Each node has 3 places.
Place 1 runs from 1 to 5 as a chain.
Place 2 runs from 0 to 2 in a loop.
Place 3 runs from 39 to 40 in a loop.
Symbols: p is +1 on place 1; m is +1 on place 3; q is -1 on place 1; z is -1 on place 2; y is +1 on place 2.

In the rows, 503 stands for zero.

Which node is each row?
522 349 394 635 666 285 484 58 355 211 603 564 416 625 405 591 384 377 430 770 435
node: z1.1.39
615 273 498 611 532 402 479 313 417 355 129 139 609 699 340 434 394 518 547 799 492
node: z2.2.39
413 490 291 614 477 513 272 915 719 723 511 491 509 841 614 630 581 405 679 601 314
node: z5.0.39
406 507 305 596 487 531 267 930 697 677 521 473 502 836 623 649 584 426 710 608 356
node: z5.0.39
463 641 635 377 577 485 700 171 333 357 812 755 404 147 490 504 490 500 343 328 598
node: z2.1.40
692 435 712 393 476 539 726 207 394 358 274 454 570 284 361 269 391 674 217 402 644
node: z1.2.40
626 463 536 467 513 538 641 331 522 463 440 868 449 500 483 275 359 603 32 277 476
node: z1.0.40
673 431 719 400 463 558 710 224 390 370 274 456 566 274 373 243 408 690 226 388 636
node: z1.2.40
548 577 526 417 460 650 560 667 656 681 522 912 458 439 616 319 471 617 156 119 487
node: z3.0.40
570 284 266 697 568 380 366 428 590 427 321 658 457 926 464 454 323 447 276 664 289
node: z2.0.39
452 446 247 657 506 502 269 836 688 634 458 528 492 928 574 601 507 384 587 655 270
node: z4.0.39
497 347 248 689 538 456 309 631 666 533 376 601 460 972 531 527 420 412 430 669 265
node: z3.0.39
500 384 398 619 678 261 487 33 356 214 582 565 402 609 411 559 372 383 422 770 440
node: z1.1.39
472 633 642 394 562 469 681 155 338 373 794 783 417 154 515 500 501 509 354 314 620
node: z2.1.40
540 552 642 425 588 442 677 85 340 324 701 772 401 223 454 426 445 528 242 374 587
node: z1.1.40
508 369 389 629 662 268 496 52 350 212 594 596 416 620 389 598 373 376 417 792 442
node: z1.1.39
562 318 466 597 464 458 425 515 481 436 182 16 639 675 392 508 467 518 715 817 513
node: z3.2.39
627 258 490 595 505 420 468 321 431 331 145 151 585 664 363 441 397 543 555 834 492
node: z2.2.39
542 558 610 437 578 433 697 71 341 322 693 755 431 248 469 435 435 508 255 373 583
node: z1.1.40
550 548 633 436 582 431 711 77 333 313 702 763 424 228 451 448 428 517 253 386 590
node: z1.1.40
669 422 729 420 460 550 718 219 363 356 269 456 556 262 381 251 385 687 220 406 636
node: z1.2.40
579 316 486 581 480 460 414 506 473 441 155 42 633 681 384 498 478 524 706 817 499
node: z3.2.39

Trace:
Answer with the node's row; about right is enough.
547 608 532 432 433 661 559 673 659 678 505 898 467 437 597 331 469 614 153 122 461
p
469 664 521 417 405 687 500 868 686 762 584 798 469 430 657 428 575 594 346 137 498
q
529 578 550 412 452 648 558 683 646 670 524 898 465 434 611 342 476 614 140 109 477
q
595 499 539 462 478 592 610 459 582 519 457 913 451 448 541 262 391 629 36 188 484
m
579 286 269 695 566 395 358 448 605 432 321 672 474 938 460 466 344 437 279 682 293
y
446 403 377 638 684 265 438 123 371 258 660 526 407 662 429 691 437 314 580 821 427
z
539 293 266 689 558 425 364 437 601 423 331 664 422 928 472 465 338 445 266 678 307
z
629 256 494 594 533 427 466 320 413 329 137 126 580 682 348 438 391 505 554 823 495
y
563 286 280 681 552 381 373 443 607 418 326 653 433 927 474 441 346 452 260 681 289
316 605 380 562 532 411 325 702 522 569 749 376 471 568 583 806 654 326 927 669 448
z
416 505 313 603 477 526 269 924 688 701 527 479 524 841 615 620 585 405 695 583 361
y
301 615 383 551 563 427 330 674 510 564 799 381 463 587 598 799 648 345 918 678 447
y
446 483 467 529 431 543 368 810 553 629 333 79 619 605 511 599 609 486 904 685 501
q
493 406 493 564 446 512 384 688 510 539 263 29 635 678 442 578 575 489 856 780 501
q
566 319 477 587 476 447 443 498 471 428 189 30 612 686 386 517 478 491 714 835 489
z
378 491 346 623 652 299 387 314 398 332 761 448 419 661 485 770 541 288 767 812 408
q
448 409 362 657 666 248 440 134 347 271 672 535 400 638 431 692 455 341 559 817 424
p
372 472 333 636 643 286 364 335 393 350 737 456 426 655 494 775 523 296 763 808 399
502 356 399 620 653 272 503 55 350 205 567 567 412 613 409 602 384 371 420 762 441
z
581 269 327 669 565 352 428 303 543 360 298 674 456 841 439 422 313 464 206 664 331
y
496 365 404 620 658 265 496 40 351 219 604 571 404 630 395 584 385 375 420 769 440
z
607 256 331 655 584 380 429 291 535 337 321 685 454 880 455 398 309 466 207 679 315
m
633 444 531 488 515 551 637 312 528 437 429 864 435 477 503 283 343 600 6 262 467
z
669 424 724 418 479 555 737 223 385 383 280 447 556 265 394 254 404 697 245 387 630
z
549 562 604 438 568 432 698 67 333 326 694 763 393 237 472 453 440 515 251 395 605
m
515 365 408 630 655 285 474 47 363 223 572 593 415 595 395 592 378 372 427 742 427
z
596 277 343 672 575 381 432 286 535 370 312 680 446 866 440 400 295 458 220 658 330
559 271 257 691 552 403 363 432 611 409 324 655 458 922 489 449 331 447 267 668 293
z
625 283 508 599 513 421 459 321 429 322 132 122 593 683 352 439 394 532 534 834 490
p
563 326 482 573 478 452 435 511 471 434 187 20 630 688 396 512 472 512 714 822 493
y
517 354 233 707 521 425 301 644 679 551 372 626 467 965 522 522 396 416 408 671 290
p
438 399 228 659 506 497 258 822 712 657 437 544 487 932 585 579 522 407 598 639 319
y
320 560 327 582 612 377 332 544 468 470 803 402 450 619 537 826 617 275 882 760 454
m
382 779 614 347 511 545 594 571 437 567 910 636 452 146 593 645 660 465 644 268 636
p
362 768 587 373 502 574 543 711 484 665 866 562 470 212 618 640 715 463 716 285 603
z
431 690 500 401 388 672 464 934 706 801 626 683 494 444 653 473 625 542 521 202 507
619 268 488 598 505 418 472 326 416 348 161 147 578 675 350 435 390 526 548 810 492
p
562 322 479 582 468 448 434 503 472 431 169 54 631 687 393 494 457 510 717 812 491
z
368 489 332 621 646 295 366 316 395 346 757 452 419 643 481 790 537 283 753 828 424
z
500 338 221 688 542 436 294 642 667 538 365 615 471 970 547 525 408 412 423 663 274
q
540 278 281 704 559 400 368 432 612 414 309 655 456 949 485 455 327 429 260 675 304
z
615 282 493 588 521 406 464 336 416 341 149 124 604 672 359 437 377 542 540 831 508
z
441 406 356 636 661 264 434 139 371 258 668 532 413 675 442 710 452 312 587 802 416
q
489 357 411 625 672 277 518 58 346 196 564 564 400 640 399 583 385 397 419 764 435
p
435 412 351 642 687 259 422 145 347 257 656 540 405 661 429 686 462 324 563 811 416
322 563 336 596 596 358 331 536 456 485 795 421 437 617 554 803 618 304 886 739 439
p
295 597 367 555 572 443 341 669 509 537 782 373 471 577 589 825 666 313 927 690 468
q
315 576 345 586 570 345 343 541 450 467 796 420 432 625 541 801 617 289 890 766 452
y
514 414 485 563 453 517 369 707 512 533 259 27 625 656 451 565 556 477 856 766 503
p
452 496 447 545 436 531 358 821 560 610 342 65 613 614 502 626 638 481 920 694 535
z
301 620 378 542 567 423 337 688 510 562 760 366 462 604 566 795 666 332 931 672 440
y
462 495 492 530 420 526 396 804 582 630 365 80 617 646 502 609 609 476 889 698 496
z
320 605 348 559 557 435 332 694 519 561 773 395 488 579 581 790 677 317 927 684 453
m
344 773 599 391 494 573 534 709 487 659 865 573 492 207 615 655 709 463 737 318 598
669 489 769 349 430 614 726 343 415 438 262 379 594 198 421 265 456 713 306 326 681
y
594 480 537 462 466 590 616 458 581 522 474 925 448 455 542 295 373 634 23 202 504
y
498 647 632 404 578 488 679 181 345 366 805 761 389 150 512 496 518 518 334 310 622
y
651 474 782 374 434 607 719 322 404 455 291 374 600 201 406 261 455 701 315 331 685
p
622 574 784 312 368 664 692 529 459 561 309 290 630 149 459 318 530 691 484 301 693
p
533 633 738 332 346 703 638 725 510 665 379 269 612 185 514 405 625 659 644 309 687
q
614 562 773 303 386 691 704 543 455 567 304 296 630 159 442 311 525 682 488 299 702
z
415 728 630 367 547 530 655 364 407 486 864 737 430 134 554 576 579 486 490 281 645
m
378 477 342 627 643 290 365 291 387 344 758 466 412 646 490 779 523 296 763 811 418
397 480 274 605 456 528 277 919 706 724 509 496 506 825 613 631 589 395 687 591 350
y
300 587 374 576 539 419 332 691 522 576 756 374 472 575 567 793 671 319 919 683 455
q
325 566 346 601 609 358 328 539 471 501 784 382 433 618 550 807 633 278 876 757 442
p
287 595 388 549 547 435 334 693 517 559 762 378 475 595 581 804 688 336 917 682 465
y
463 488 469 547 446 536 390 803 558 618 356 81 615 608 496 602 625 461 907 687 491
y
412 508 291 614 476 533 280 912 714 728 512 477 500 833 612 620 569 402 692 581 342
q
447 431 257 648 498 468 250 809 706 655 437 538 477 937 588 600 491 401 576 628 301
p
419 506 278 606 470 504 251 916 715 701 497 486 509 830 613 631 566 403 705 605 330
y
298 595 362 581 538 423 337 675 514 578 763 391 475 599 572 816 659 323 934 685 467
602 572 791 319 386 667 703 512 435 568 305 305 639 156 463 308 534 689 484 315 720
y
545 601 546 427 419 631 569 682 627 642 535 903 454 433 595 340 466 619 168 108 498
q
598 520 536 448 475 592 606 444 587 529 481 900 455 459 529 283 380 623 40 187 482
z
663 527 746 355 418 608 739 322 408 455 296 367 587 194 402 266 441 700 335 354 673
p
623 576 789 326 399 672 726 532 439 564 336 310 624 153 457 313 524 681 467 293 707
p
539 630 751 307 356 712 624 706 501 669 408 251 628 182 506 396 615 671 641 315 698
m
502 415 474 531 444 524 387 712 528 556 278 22 634 654 454 573 559 490 848 773 500
q
580 336 484 584 479 472 438 509 486 466 161 25 635 691 394 494 486 514 717 825 499
p
515 407 475 555 464 523 405 710 514 557 252 14 631 666 447 585 584 478 847 753 491
517 557 617 435 596 455 679 83 348 304 702 770 422 252 461 449 417 526 249 380 600
z
620 449 535 454 531 531 623 316 530 447 443 863 456 496 487 266 346 621 14 266 473
m
595 266 340 666 571 391 429 308 537 365 309 673 454 874 434 411 292 482 205 641 309
z
637 266 495 595 541 389 495 198 400 286 172 261 571 626 323 389 338 524 436 769 484
m
674 414 706 392 481 554 733 204 385 378 274 453 575 281 380 253 396 677 224 398 646
z
530 536 621 436 588 428 686 83 325 317 694 780 414 236 461 442 431 524 259 380 594
m
524 377 398 611 658 282 480 46 349 209 594 590 414 642 408 586 380 387 439 768 423
z
598 264 332 676 565 379 427 286 554 369 305 678 459 854 436 409 314 456 213 650 322
y
516 365 418 648 662 278 492 40 356 215 581 582 404 617 393 577 386 380 421 757 447
498 415 484 556 464 499 386 705 530 570 278 14 634 668 459 559 550 496 841 746 497
p
447 501 449 531 433 550 390 823 554 619 358 65 624 627 510 615 636 487 880 711 488
m
475 650 673 351 377 700 575 829 557 734 461 260 607 229 547 479 661 609 736 331 675
m
467 505 474 533 431 532 366 795 576 642 337 77 648 606 498 616 621 472 888 710 507
m
473 663 691 332 349 709 568 837 544 716 465 279 616 231 559 463 647 612 725 338 636
m
449 496 476 534 408 529 368 809 566 625 353 72 613 624 495 609 615 468 902 702 517
z
305 609 381 553 544 438 313 692 534 568 764 391 482 601 567 803 652 326 926 670 454
m
346 798 572 389 480 599 528 687 505 651 865 586 460 204 619 669 715 471 728 314 618
q
366 779 615 369 504 568 598 544 452 576 916 637 455 152 592 638 670 468 636 290 625
308 608 376 547 550 447 341 689 500 572 766 367 502 587 577 785 685 298 934 701 450
z
395 506 290 620 486 510 276 915 707 692 486 493 499 839 626 633 566 414 695 580 348
z
443 463 477 535 431 548 378 807 564 624 336 69 614 613 493 603 625 480 893 712 507
y
408 500 289 611 467 541 263 908 725 703 488 469 514 837 630 636 571 395 702 580 333
y
326 619 356 563 556 459 331 677 520 575 763 363 444 573 581 822 677 326 913 664 455
y
453 493 482 552 422 533 361 809 552 643 366 69 609 625 503 620 609 465 915 711 515
z
314 613 362 560 542 426 335 689 519 574 773 380 472 581 572 792 678 331 926 698 457
q
342 543 341 602 590 358 348 523 473 479 774 408 467 619 557 805 618 306 881 769 441
